Below is a small trained network, with its code and all its weights. Each question gives an input and a target symbol and asks what happens when units are switched off, that is, made to give their printed mean instead of their output.

import numpy as np


def w(rows, s, z=0):
    codes = np.array(rows[::2]) - 128.0
    scale = np.full(codes.shape[1], s)
    scale[-1] = z or s
    return codes * scale


def norm(h):
    return h / np.sqrt((h * h).mean(-1, keepdims=True) + 1e-5)


def softmax(a):
    e = np.exp(a - a.max(-1, keepdims=True))
    return e / e.sum(-1, keepdims=True)


def log_softmax(a):
    a = a - a.max(-1, keepdims=True)
    return a - np.log(np.exp(a).sum(-1, keepdims=True))


def net(x, mask):
    ids = ['αγζηλσφω'.index(c) for c in x.split()]
    T = len(ids)
    res = E[ids] + P[:T]
    u = 0
    for l in range(3):
        r = norm(res)
        for j in range(2):
            rows = slice(2 * j, 2 * j + 2)
            q, k, v = (r @ M[l][rows].T for M in (Q, K, V))
            z = softmax(np.where(np.tri(T) > 0, q @ k.T / 2**0.5, -1e9)) @ v
            o = O[l][rows]
            res = res + np.where(mask[u + j], z, o[:, -1]) @ o[:, :-1]
        u += 2
    return log_softmax(norm(res)[-1] @ U[:, :-1].T + U[:, -1])


Q, K, V, O = {}, {}, {}, {}
E = w([
[58,101,108,88,78,72,76,120,145],'α',
[155,118,107,106,160,157,25,169,110],'γ',
[77,148,146,73,11,104,100,155,111],'ζ',
[138,166,163,102,134,134,23,190,139],'η',
[121,114,152,86,141,216,126,95,99],'λ',
[163,98,113,110,68,141,115,172,59],'σ',
[97,111,169,88,168,100,158,197,70],'φ',
[92,194,65,118,144,109,108,83,6],'ω',
],0.014)
P = w([
[161,91,122,5,176,90,91,113,54],'0',
[146,122,111,58,146,112,102,105,94],'1',
[141,117,108,82,143,127,106,114,109],'2',
[134,114,112,100,142,135,112,123,120],'3',
[128,110,115,117,138,137,115,126,132],'4',
[120,114,117,133,137,144,123,130,140],'5',
[115,113,119,151,130,151,128,131,151],'6',
[109,116,116,171,128,155,125,131,159],'7',
[98,126,117,188,120,160,122,122,161],'8',
],0.011)
Q[0] = w([
[54,116,107,2,150,172,37,185,78],'0.h0',
[169,134,135,121,105,105,76,59,149],'0.h0',
[110,26,128,94,49,181,148,137,1],'0.h1',
[99,195,199,94,225,106,218,68,145],'0.h1',
],0.0066)
K[0] = w([
[108,113,153,235,128,137,170,145,153],'0.h0',
[153,107,157,59,146,105,142,125,109],'0.h0',
[7,130,181,235,143,163,183,149,148],'0.h1',
[180,132,97,46,150,90,145,109,47],'0.h1',
],0.011)
V[0] = w([
[105,141,157,141,204,86,253,203,155],'0.h0',
[164,173,145,138,145,76,194,146,112],'0.h0',
[120,183,74,105,64,167,26,104,190],'0.h1',
[173,157,112,117,144,31,103,165,201],'0.h1',
],0.0051)
O[0] = w([
[62,222,82,198,97,198,102,64,48,196],'0.h0',
[59,136,120,159,124,132,88,136,87,78],'0.h0',
[119,168,107,91,169,123,170,187,114,6],'0.h1',
[122,138,107,198,116,126,143,254,179,117],'0.h1',
],0.0067,0.0015)
Q[1] = w([
[131,149,125,127,162,177,154,118,140],'1.h0',
[104,143,117,148,81,111,99,133,145],'1.h0',
[204,172,8,105,119,122,140,100,204],'1.h1',
[134,71,136,128,160,215,88,107,115],'1.h1',
],0.013)
K[1] = w([
[201,144,74,125,79,182,111,72,169],'1.h0',
[170,125,119,144,148,184,120,84,57],'1.h0',
[193,68,167,1,231,46,207,163,103],'1.h1',
[132,74,183,196,147,245,53,64,130],'1.h1',
],0.0065)
V[1] = w([
[110,87,63,94,107,168,44,65,143],'1.h0',
[91,157,209,112,157,71,161,100,103],'1.h0',
[232,54,113,119,148,241,94,128,94],'1.h1',
[28,60,55,117,254,217,96,81,186],'1.h1',
],0.0052)
O[1] = w([
[254,8,135,94,147,168,186,203,192,195],'1.h0',
[79,189,170,236,99,94,131,119,187,251],'1.h0',
[220,189,232,183,79,88,181,118,107,190],'1.h1',
[176,213,70,16,124,151,200,165,131,135],'1.h1',
],0.0055,0.0027)
Q[2] = w([
[75,122,248,156,128,194,120,145,56],'2.h0',
[102,80,63,155,72,76,72,178,129],'2.h0',
[96,34,103,118,107,128,106,79,106],'2.h1',
[124,133,70,73,58,164,102,241,163],'2.h1',
],0.011)
K[2] = w([
[104,206,118,220,62,180,116,126,121],'2.h0',
[91,84,55,135,136,113,130,156,146],'2.h0',
[53,89,153,109,124,7,133,145,92],'2.h1',
[108,134,131,159,78,143,142,167,244],'2.h1',
],0.013)
V[2] = w([
[139,219,118,178,79,103,114,64,194],'2.h0',
[115,77,110,106,153,111,203,90,144],'2.h0',
[116,108,99,153,255,115,137,138,113],'2.h1',
[64,111,130,122,112,85,212,62,141],'2.h1',
],0.0087)
O[2] = w([
[225,51,186,60,148,95,95,191,100,1],'2.h0',
[89,125,203,163,125,151,101,150,51,51],'2.h0',
[186,171,113,201,106,133,156,157,98,130],'2.h1',
[99,125,136,97,2,101,164,84,61,50],'2.h1',
],0.0085,0.0069)
U = w([
[134,139,126,103,98,118,155,254,45,113],'α',
[152,113,70,136,122,75,216,93,196,3],'γ',
[54,96,99,7,95,132,79,154,142,81],'ζ',
[131,186,137,152,192,114,79,204,173,218],'η',
[145,194,223,49,122,169,174,100,137,153],'λ',
[102,16,127,181,189,120,83,67,107,62],'σ',
[175,149,215,209,61,68,90,117,158,238],'φ',
[73,213,86,176,130,139,119,81,73,144],'ω',
],0.009,0.0025)

Each question gives the input, a string of symbols that net reads in full, and the target symbol t.
The units are the heads (2 rows each of Q, K, V and O). Each row of codes is followed by its name. A weight is (code - 128) times the scale printed after its matrix; where a second scale follows, it is the last column's (O and U).
mask holds one flag per head, layer by layer. A switched-off head (its flag False) gives its mean, the last column of its rows in O, instead of its output. The means were averaged over made-up inputs and are rounded, as every weight is.
A unit's drop is (log p(t) with every unit on - log p(t) with that unit switched off) / (log p(t) with every unit on - log p(t) with every unit switched off).
The circuit of an input: a set's keep is (log p(t) with only the set's units on - log p(t) with every unit switched off) / (log p(t) with every unit on - log p(t) with every unit switched off). Starting from all 6 units, units are removed one at a time, each time the one whose removal leaves the highest keep (on an exact tie, the one counted first), for as long as the keep stays at least 0.8.
units of the circuit, in order: the units of the circuit, biggest drop first
unit that matters most: the unit with the biggest drop
heads that matter: for each layer, one digit per head in row order, 1 if its drop is at least 0.15 and else 0, layers parted by /
input φ φ φ φ ω φ, target α: unit that matters most -> 2.h0
input η ζ γ η σ φ λ, target λ: heads that matter -> 00 / 01 / 00
input ζ α φ γ φ σ, target φ: units of the circuit, in order -> (0.h1, 1.h1)
input γ φ φ ω φ, target α: units of the circuit, in order -> (2.h0, 2.h1, 0.h0)
input γ φ ζ η η η η φ α, target ζ: heads that matter -> 01 / 01 / 11
input η φ φ, target ω: heads that matter -> 00 / 00 / 00
input η φ σ φ φ γ σ, target γ: heads that matter -> 11 / 00 / 11
input η λ α φ φ η γ η σ, target η: heads that matter -> 00 / 00 / 01
input α η φ φ φ φ η φ, target γ: heads that matter -> 01 / 00 / 11
input φ φ ω α α φ η η ζ, target ζ: heads that matter -> 00 / 01 / 01
input η φ φ α ζ γ η γ φ, target ζ: heads that matter -> 11 / 01 / 01
input λ φ ζ α σ, target α: heads that matter -> 01 / 01 / 10
input α η ζ φ φ φ, target ω: heads that matter -> 10 / 00 / 00
input φ α φ σ φ α, target ω: heads that matter -> 00 / 11 / 10
input η λ φ α φ η σ, target η: units of the circuit, in order -> (0.h1, 2.h1)
input λ φ α φ, target ζ: unit that matters most -> 1.h1
input η γ ζ λ η λ σ, target λ: units of the circuit, in order -> (0.h1, 1.h1)
input η ω γ λ φ ζ η φ λ, target λ: units of the circuit, in order -> (1.h1, 2.h0)
input φ η φ φ φ λ φ, target λ: units of the circuit, in order -> (1.h1, 2.h1)
input α φ φ α, target ω: units of the circuit, in order -> (2.h0, 1.h0)
input φ φ λ η γ φ, target λ: unit that matters most -> 1.h1
input φ φ γ γ η η φ λ σ, target λ: units of the circuit, in order -> (1.h1, 0.h1)
